[ 3.68 -1.65  0.48 -1.82 -0.66  3.43 -0.98 -1.83  2.42 -5.11  6.93 -1.62
 -0.74 -1.08] = F
[-1.55  1.55  4.41 -2.39 -0.20  2.13 -7.81 -1.50 -0.02 -0.44 -8.74  1.08
 -3.06 -0.04] = V
[-4.62  2.13  1.70  1.88 -0.81 -3.45 -8.05  1.34 -3.32 -0.69 -0.23 -2.00
  1.69 -0.26] = G
[-2.48  2.21 -3.79 -0.02  0.20  1.94  2.78 -4.46 -2.15 -0.85 -3.42  0.55
 -2.45 -1.63] = R
[ 0.22 -5.87  0.15 -0.28 -0.48 -0.67 -0.78 -0.67 -0.67  0.44 -0.67  2.48
 -2.74  3.20] = M
[ 0.53  1.36 -0.68  4.35  0.40  0.38  0.03  4.28 -2.04  1.30  0.11  1.11
 -1.55 -1.90] = T
[-2.12  0.31  2.38 -0.66 -0.04  3.59 -3.57  4.55 -0.75  0.32 -1.74  0.48
  1.24 -1.01] = W
[-2.76 -1.05 -1.11  1.93  1.39  3.83  1.82  1.93  0.23  4.64 -4.97  0.41
 -4.74  1.17] = A
dup M:  -> [-0.67]
step +1: [-3.79 -0.02  0.20  1.94] -> [-3.78 -0.01  0.21  1.95]
gone T: [ 0.53  1.30  4.35  1.11  1.36  0.03 -2.04 -1.90  0.38  0.40  0.11  4.28
 -0.68] -> [-1.55]
gone G: [-0.81 -3.45  1.34 -8.05 -4.62 -0.69 -0.26 -3.32  1.70  2.13 -2.00  1.88
 -0.23] -> [1.69]

[2.93 1.25 7.19 0.78] = nekif
[ 0.37  0.12 -0.11  0.00] = Kelo
[1.86 0.15 0.87 0.40] = lopa
[-1.73  2.80  0.18  1.91] = giruv
[0.92 0.11 0.34 0.27] = tutop
[ 1.26 -0.03  0.05  0.06] = Kig
[2.17 0.39 0.94 0.31] = Puvu
[-1.74 -1.75 -0.08  0.19] = kapa
[-1.73 -0.03  0.05  0.06] = Ket
[-4.61 -1.11 -2.39 -0.53] = lakob
[ 0.00 -0.17 -0.17  0.13] = gok
both giruv Ket:  -> [-1.73]
gone lakob: [-4.61 -0.53 -2.39] -> [-1.11]

[-2.66  1.43  1.93 -4.24 -2.40  4.61  3.74  4.97  1.97 -1.88]  Q
[ 3.74  1.78  7.92  1.11 -0.60 -0.16 -0.80 -0.13  9.23  8.19]  C
[ 1.93  1.97  4.61  1.44 -2.66 -1.88 -2.40 -4.24  4.97  3.74]  X
perm: [ 8.19  3.74  1.78  7.92  1.11 -0.60 -0.16 -0.80 -0.13  9.23] -> C
perm: [ 3.74  1.93  1.97  4.61  1.44 -2.66 -1.88 -2.40 -4.24  4.97] -> X

[ 1.29 -6.33 -1.14  2.63 -1.86 -4.66 -1.44  0.88] = Vago
[-0.54  1.21 -0.89 -0.34 -1.65  7.16  5.51  5.16] = dute
[-2.67  2.62 -2.70 -2.39 -1.01  3.14  1.10  3.13] = Silip
[-1.95  3.57  0.10 -3.08  2.44  2.60 -1.33  1.25] = novaz
[-1.63  2.14 -5.00 -1.36 -2.28  1.21 -5.62 -2.12] = sivi
[-1.14  2.62 -1.44 -1.86  0.88  1.29 -6.33 -4.66] = virof
[-1.95  3.57  0.10 -3.08  1.30 -7.50 -1.57 -3.68] = kovir
[-2.82 -3.07 -2.10  3.13 -2.58 -6.87  1.31 -1.34] = rabok
[ 0.24 -1.09  0.06  1.27 -1.74  3.05  6.94  6.13] = vubu
[-2.67 -1.01 -2.70  2.62  3.14  3.13 -2.40  1.10] = Dimas
gone rabok: [ 3.13 -2.10  1.31 -2.82 -1.34 -2.58 -3.07] -> [-6.87]
both sivi dute:  -> [1.21]
both Silip rabok:  -> [3.13]
perm: [-2.70 -2.67 -2.39 -1.01  1.10  2.62  3.13  3.14] -> Silip
step -1: [-1.74] -> [-1.75]
perm: [ 0.88  1.29 -6.33 -4.66 -1.14  2.62 -1.44 -1.86] -> virof

[-5.21  3.50 -0.79 -4.93 -0.97  0.14] -> Tig
[-1.99  5.26  1.62 -2.34  0.30  5.48] -> pefo
[ 8.05 -1.83 -1.45  4.12  4.60 -3.14] -> Miza
[-2.91 -0.74 -0.79  0.36  2.76 -5.81] -> Pote
[-5.63  6.73  0.39 -6.53 -2.98  5.29] -> lil
[ 7.41  1.21 -1.43  1.31  1.30  2.67] -> mesil
[-3.89  5.24 -1.97 -4.47 -0.18  0.42] -> led
[-1.52 -0.88  3.07  0.82 -2.32 -1.65] -> tidip
[ 2.80 -2.83  2.68  3.98 -0.27 -3.40] -> gug
[ 4.60  4.60 -3.14  4.12 -1.45 -1.83] -> ruru
[-5.87  3.07  0.18 -1.81  1.83 -2.46] -> kul
perm: [ 8.05  4.60 -3.14 -1.83  4.12 -1.45] -> Miza
dup ruru:  -> [4.60]
step -1: [ 4.60  4.60 -3.14  4.12] -> [ 4.59  4.59 -3.15  4.11]

[5.45 3.78 3.74 5.75 5.76 4.84 5.00 4.82 4.16 4.72 3.91 4.12 4.42 4.35
 3.93 3.65 3.27 4.34 4.64] -> vum
[4.46 4.41 2.95 3.70 4.58 3.96 3.62 4.89 4.27 5.18 5.39 5.93 4.57 6.15
 3.83 4.21 5.09 3.97 4.06] -> sigo
[3.94 3.61 4.87 5.29 6.25 4.71 4.40 5.62 4.65 4.41 3.94 7.62 4.55 3.89
 4.55 3.78 3.99 4.20 5.22] -> Riku
[4.45 5.28 3.57 3.90 4.72 4.71 4.28 3.71 4.73 4.62 4.63 4.96 4.73 6.91
 4.63 3.45 3.89 2.73 3.10] -> Vos
[5.62 4.55 3.94 5.29 4.65 4.40 3.89 3.99 3.78 4.55 4.20 4.72 7.62 5.22
 6.25 4.87 3.94 3.61 4.41] -> vave
gone vum: [4.34 3.78 4.35 4.84 4.12 4.16 4.82 3.65 5.45 4.72 5.75 4.42 3.74 3.27
 3.91 5.00 3.93 5.76] -> [4.64]
perm: [4.64 4.34 3.27 3.65 3.93 4.35 4.42 4.12 3.91 4.72 4.16 4.82 5.00 4.84
 5.76 5.75 3.74 3.78 5.45] -> vum
both Vos vum:  -> [4.72]
step +1: [3.70 4.58 3.96] -> [3.71 4.59 3.97]
perm: [3.61 3.78 3.89 3.94 3.94 3.99 4.20 4.40 4.41 4.55 4.55 4.65 4.71 4.87
 5.22 5.29 5.62 6.25 7.62] -> Riku
step +1: [2.95 3.70 4.58] -> [2.96 3.71 4.59]
step -1: [4.87 5.29] -> [4.86 5.28]

[-3.30 -1.00  2.65  0.55 -0.90 -1.13 -3.55  3.09 -0.49  1.32  2.30 -5.52
 -0.51 -2.73 -6.03 -4.63 -2.26 -3.16 -3.91 -4.01 -1.88  0.44 -3.92  0.84] -> tufif
[ 0.00 -2.59 -3.60 -2.31  0.51 -2.54 -8.73 -6.66 -9.61 -7.35  8.67  6.55
  2.90  3.20  6.38 -6.42  2.49  5.06  4.48  1.55 -5.59 -8.74  5.38 -7.71] -> Merin
[-3.30  3.09  0.44 -4.01 -3.16  2.65 -0.90 -1.13 -3.55 -0.51 -2.26 -2.73
 -4.63 -1.88 -6.03 -0.49  2.30 -3.91  1.33 -1.00  0.55 -5.52 -3.92  0.84] -> fuzag
[ 4.78  0.97  7.07  4.77  4.58  3.14  6.90  5.94  0.62  4.74 -4.98  1.10
 -0.46 -2.38 -0.68  3.18  1.90 -1.59 -4.30  2.50  5.08 -0.05  0.52  3.84] -> nefol
perm: [ 2.65 -0.51  0.84 -4.63 -6.03 -0.49 -1.00 -3.55 -0.90 -3.30  2.30 -5.52
  0.44 -3.92 -1.13  3.09  0.55 -3.91 -3.16 -2.26  1.33 -2.73 -1.88 -4.01] -> fuzag
step +1: [-2.26 -3.16 -3.91] -> [-2.25 -3.15 -3.90]
gone Merin: [-3.60 -6.42  4.48 -9.61 -8.74 -6.66  6.55  0.00  1.55 -2.31 -7.35  2.49
 -2.54  5.38  3.20 -2.59 -7.71  0.51  8.67  2.90  6.38  5.06 -5.59] -> [-8.73]

